Here is a tiny trained network, its code and every weight. The questions are about switching its units off for an input and a class, where a switched-off unit gives its printed mean instead of its output.

import numpy as np


def w(rows, s, z=0):
    codes = np.array(rows[::2]) - 128.0
    scale = np.full(codes.shape[1], s)
    scale[-1] = z or s
    return codes * scale


def f(y):
    return np.maximum(y, 0)


def log_softmax(a):
    a = a - a.max(-1, keepdims=True)
    return a - np.log(np.exp(a).sum(-1, keepdims=True))


def net(x, mask):
    res = np.array(x, float).reshape(1, 6) / 4 @ E
    y = f(res @ A[0][:, :-1].T + A[0][:, -1])
    res = res + np.where(mask, y, B[0][:, -1]) @ B[0][:, :-1]
    return log_softmax(res[-1] @ U[:, :-1].T + U[:, -1])


A, B = {}, {}
E = w([
[54,85,140,93,168,139,195,75],'x0',
[119,146,34,188,109,52,139,155],'x1',
[83,156,59,148,152,97,59,66],'x2',
[106,2,151,100,108,75,92,147],'x3',
[87,147,59,46,221,151,121,203],'x4',
[110,171,95,98,78,48,97,210],'x5',
],0.0088)
A[0] = w([
[101,96,84,148,190,145,71,54,62],'neuron 0',
[122,192,36,99,136,104,116,170,149],'neuron 1',
[144,148,167,194,74,112,148,82,94],'neuron 2',
[160,163,180,206,61,126,153,94,68],'neuron 3',
[187,246,84,132,110,126,91,187,92],'neuron 4',
[149,120,192,98,173,255,170,128,93],'neuron 5',
[136,62,168,90,77,93,115,168,4],'neuron 6',
[70,122,70,89,163,102,161,164,56],'neuron 7',
[144,160,165,177,94,112,153,114,81],'neuron 8',
[170,215,87,132,120,113,98,193,70],'neuron 9',
[98,60,66,93,165,92,177,154,75],'neuron 10',
[123,143,133,175,110,119,119,69,172],'neuron 11',
[85,235,121,87,124,111,118,140,87],'neuron 12',
[162,139,183,194,45,98,142,102,95],'neuron 13',
[134,73,142,106,119,93,115,175,124],'neuron 14',
[123,80,111,125,148,118,95,83,149],'neuron 15',
[132,45,209,98,84,101,113,174,81],'neuron 16',
[109,147,172,99,179,221,156,102,125],'neuron 17',
[148,125,197,93,182,250,172,121,89],'neuron 18',
[116,145,184,95,150,230,153,108,117],'neuron 19',
[104,163,29,109,154,95,124,178,176],'neuron 20',
[148,77,192,129,68,96,98,142,183],'neuron 21',
],0.0097,0.003)
B[0] = w([
[121,85,117,220,128,127,58,32,186],'neuron 0',
[19,207,135,178,185,116,132,200,247],'neuron 1',
[195,137,52,124,66,134,161,117,211],'neuron 2',
[185,144,39,125,67,147,212,123,223],'neuron 3',
[123,226,120,195,115,196,24,254,254],'neuron 4',
[189,105,178,54,178,246,143,153,234],'neuron 5',
[82,81,172,69,90,62,81,203,188],'neuron 6',
[92,131,117,129,190,111,202,103,196],'neuron 7',
[167,149,81,124,90,143,170,137,185],'neuron 8',
[123,194,133,148,141,172,83,233,231],'neuron 9',
[97,50,123,147,187,97,191,116,187],'neuron 10',
[171,130,83,147,87,141,113,84,192],'neuron 11',
[71,215,139,98,131,111,75,78,205],'neuron 12',
[182,145,53,91,63,119,193,154,230],'neuron 13',
[99,100,184,121,140,69,134,172,184],'neuron 14',
[157,65,141,183,114,113,89,97,166],'neuron 15',
[117,53,191,35,47,80,66,227,212],'neuron 16',
[129,123,207,86,174,187,129,58,218],'neuron 17',
[206,101,198,40,193,252,141,131,237],'neuron 18',
[163,129,158,45,155,197,118,80,215],'neuron 19',
[25,171,125,189,225,56,183,155,251],'neuron 20',
[154,105,124,89,40,80,103,183,215],'neuron 21',
],0.0074,0.0096)
U = w([
[193,75,212,67,181,255,143,130,159],'0',
[80,208,198,40,168,155,102,26,7],'1',
[93,247,126,184,163,130,68,208,67],'2',
[211,146,56,134,58,132,185,126,218],'3',
[135,45,186,60,72,45,89,195,75],'4',
[60,97,112,155,223,51,244,126,80],'5',
[135,57,113,223,130,99,15,28,234],'6',
],0.0079,0.0016)

Each question gives the input, the list of numbers given to net, and the class t.
The units are the neurons (one row each of A and B). Each row of codes is followed by its name. A weight is (code - 128) times the scale printed after its matrix; where a second scale follows, it is the last column's (A, B and U).
mask holds one flag per neuron, in row order. A switched-off neuron (its flag False) gives its mean, the last column of its row in B, instead of its output. The means were averaged over made-up inputs and are rounded, as every weight is.
A unit's drop is (log p(t) with every unit on - log p(t) with that unit switched off) / (log p(t) with every unit on - log p(t) with every unit switched off).
The circuit of an input: a set's keep is (log p(t) with only the set's units on - log p(t) with every unit switched off) / (log p(t) with every unit on - log p(t) with every unit switched off). Starting from the 12 units with the biggest drops (on a tie, the unit counted first), units are removed one at a time, each time the one whose removal leaves the highest keep (on an exact tie, the one counted first), for as long as the keep stays at least 0.8.
circuit, biggest first: the units of the circuit, biggest drop first
top k neurons: the k neurons with the biggest drops, biggest first
drop when u is switched off: that unit's drop, to one decimal
input [7,8,-1,-7,4,1], class 5: circuit, biggest first : neuron 7
input [1,-5,6,-2,3,2], class 1: circuit, biggest first : neuron 4; neuron 9; neuron 12
input [8,4,2,7,-4,-4], class 6: circuit, biggest first : neuron 0; neuron 15
input [-4,-7,5,2,-7,3], class 3: circuit, biggest first : neuron 3; neuron 13
input [8,-5,3,1,5,5], class 5: circuit, biggest first : neuron 10; neuron 7
input [-6,-1,-4,1,-8,3], class 3: top 3 neurons : neuron 3; neuron 13; neuron 2
input [-4,-1,1,2,-4,7], class 4: top 2 neurons : neuron 21; neuron 16
input [3,6,-5,-1,4,3], class 5: top 3 neurons : neuron 10; neuron 7; neuron 20
input [4,2,6,8,6,-8], class 6: top 2 neurons : neuron 0; neuron 15
input [8,4,3,3,-7,-5], class 3: top 2 neurons : neuron 2; neuron 13
input [-4,-3,8,-8,-5,0], class 3: top 2 neurons : neuron 3; neuron 2
input [2,-7,-2,2,8,8], class 5: drop when neuron 20 is switched off : 0.2
input [8,4,2,6,2,-5], class 6: drop when neuron 20 is switched off : 0.4
input [4,5,1,6,4,-8], class 5: drop when neuron 4 is switched off : 0.4
input [8,8,7,-3,-5,-8], class 6: circuit, biggest first : neuron 0
input [-6,5,-2,-2,-6,-1], class 3: drop when neuron 6 is switched off : 0.0
